Below are the code and all the weights of a small trained network. Each question names an input and a class and asks about switching units off, where a switched-off unit gives its printed mean instead of its output.

import numpy as np


def w(rows, s, z=0):
    codes = np.array(rows[::2]) - 128.0
    scale = np.full(codes.shape[1], s)
    scale[-1] = z or s
    return codes * scale


def norm(h):
    return h / np.sqrt((h * h).mean(-1, keepdims=True) + 1e-5)


def f(y):
    return np.maximum(y, 0)


def log_softmax(a):
    a = a - a.max(-1, keepdims=True)
    return a - np.log(np.exp(a).sum(-1, keepdims=True))


def net(x, mask):
    res = np.array(x, float).reshape(1, 4) / 4 @ E
    u = 0
    for l in range(3):
        y = f(norm(res) @ A[l][:, :-1].T + A[l][:, -1])
        res = res + np.where(mask[u : u + 4], y, B[l][:, -1]) @ B[l][:, :-1]
        u += 4
    return log_softmax(norm(res)[-1] @ U[:, :-1].T + U[:, -1])


A, B = {}, {}
E = w([
[153,100,116,94,79,157,132,175,94,114,117,86],'x0',
[142,104,112,81,152,128,125,87,137,91,127,115],'x1',
[119,102,88,128,63,150,74,135,203,125,121,193],'x2',
[165,141,119,129,158,248,159,135,95,137,210,215],'x3',
],0.013)
A[0] = w([
[154,78,106,66,5,141,149,202,120,113,110,84,58],'0.n1',
[91,159,119,173,195,70,121,68,231,143,107,205,2],'0.n2',
[117,100,117,127,52,140,84,102,246,132,118,210,78],'0.n3',
[89,124,118,130,110,42,89,128,191,129,89,97,39],'0.n4',
],0.013,0.0032)
B[0] = w([
[120,105,223,163,89,205,65,73,155,174,169,73,229],'0.n1',
[165,60,254,197,78,228,78,56,118,138,218,46,229],'0.n2',
[63,193,23,104,214,90,75,206,164,138,69,169,247],'0.n3',
[159,145,121,40,97,64,229,127,116,89,161,187,246],'0.n4',
],0.0099,0.013)
A[1] = w([
[128,126,157,140,112,31,139,114,108,141,17,105,5],'1.n1',
[154,167,157,133,249,108,196,145,12,160,98,19,36],'1.n2',
[151,158,103,116,189,237,142,130,90,137,170,211,106],'1.n3',
[166,74,107,113,56,208,83,181,76,104,70,42,21],'1.n4',
],0.013,0.0016)
B[1] = w([
[210,152,41,79,84,144,229,170,69,84,188,133,172],'1.n1',
[1,152,58,153,149,129,4,96,198,172,59,193,247],'1.n2',
[220,83,113,97,80,74,252,172,81,67,146,102,232],'1.n3',
[159,203,203,105,72,235,95,87,195,197,108,67,188],'1.n4',
],0.0099,0.014)
A[2] = w([
[48,192,117,153,206,110,130,44,56,155,53,113,1],'2.n1',
[101,147,191,93,131,26,139,77,102,145,141,53,124],'2.n2',
[128,108,166,253,185,111,127,27,122,125,197,157,27],'2.n3',
[157,132,113,71,13,59,221,101,114,119,103,136,215],'2.n4',
],0.014,0.00099)
B[2] = w([
[128,109,123,110,193,29,46,208,215,108,96,184,184],'2.n1',
[145,75,125,181,130,138,201,115,87,105,173,138,188],'2.n2',
[105,142,215,139,54,193,111,108,156,226,102,5,191],'2.n3',
[182,109,117,118,163,117,178,153,41,96,86,135,255],'2.n4',
],0.011,0.015)
U = w([
[144,105,141,114,103,93,254,160,51,59,121,135,254],'0',
[86,120,247,164,89,182,103,94,145,159,118,63,69],'1',
[39,146,89,132,171,100,66,171,167,119,46,187,77],'2',
],0.0098,0.00075)

Each question gives the input, the list of numbers given to net, and the class t.
The units are the neurons (one row each of A and B). Each row of codes is followed by its name. A weight is (code - 128) times the scale printed after its matrix; where a second scale follows, it is the last column's (A, B and U).
mask holds one flag per neuron, layer by layer. A switched-off neuron (its flag False) gives its mean, the last column of its row in B, instead of its output. The means were averaged over made-up inputs and are rounded, as every weight is.
A unit's drop is (log p(t) with every unit on - log p(t) with that unit switched off) / (log p(t) with every unit on - log p(t) with every unit switched off).
most important unit: the unit with the biggest drop
k most important neurons: the k neurons with the biggest drops, biggest first
k most important neurons of layer l: the k neurons of layer l with the biggest drops, biggest first
drop of u: that unit's drop, to one decimal
input [0,-5,-8,-6], class 2: most important neuron => [1.n2]
input [2,7,-5,4], class 2: 3 most important neurons => [1.n2, 0.n2, 0.n4]
input [-3,4,-2,-3], class 0: 3 most important neurons => [0.n4, 1.n2, 0.n1]
input [-4,-8,2,-4], class 0: 4 most important neurons => [0.n4, 1.n2, 0.n1, 2.n2]
input [-8,4,8,2], class 1: 2 most important neurons of layer 2 => [2.n3, 2.n1]
input [-8,-1,3,-7], class 1: 4 most important neurons => [0.n2, 1.n3, 2.n3, 1.n1]
input [-8,1,7,4], class 1: 3 most important neurons => [0.n2, 1.n2, 2.n3]
input [-4,8,3,4], class 0: 3 most important neurons => [1.n3, 0.n1, 1.n2]
input [7,4,-2,-5], class 1: 2 most important neurons => [0.n1, 1.n4]
input [-4,7,-5,0], class 2: 2 most important neurons => [0.n1, 1.n2]
input [-1,1,-8,-7], class 2: 2 most important neurons => [1.n2, 1.n3]
input [2,-2,-4,2], class 2: 2 most important neurons => [1.n2, 0.n2]
input [-7,8,7,4], class 1: 3 most important neurons => [0.n2, 0.n4, 1.n2]
input [4,8,-2,3], class 1: 2 most important neurons of layer 0 => [0.n4, 0.n3]
input [-4,-3,0,-5], class 0: 3 most important neurons => [0.n4, 0.n1, 1.n2]
input [1,6,5,-1], class 2: most important unit => 0.n3
input [2,5,0,-1], class 1: 2 most important neurons => [0.n1, 1.n3]
input [6,8,-6,5], class 1: 2 most important neurons of layer 0 => [0.n4, 0.n3]
input [-2,-2,5,5], class 0: 2 most important neurons of layer 1 => [1.n3, 1.n2]
input [8,4,-8,4], class 1: most important unit => 1.n4
input [-6,7,-3,4], class 1: 2 most important neurons of layer 0 => [0.n4, 0.n2]
input [5,5,4,-6], class 0: 2 most important neurons of layer 0 => [0.n4, 0.n2]
input [-5,-7,5,-6], class 0: 2 most important neurons of layer 0 => [0.n4, 0.n1]
input [-1,0,-6,2], class 2: drop of 1.n2 => 1.0
input [1,-5,3,-7], class 0: drop of 2.n2 => 0.0
input [7,-7,-3,4], class 1: drop of 0.n4 => 0.8
input [-5,5,2,-8], class 0: drop of 0.n4 => 0.4
input [4,2,6,4], class 2: most important neuron of layer 0 => [0.n3]
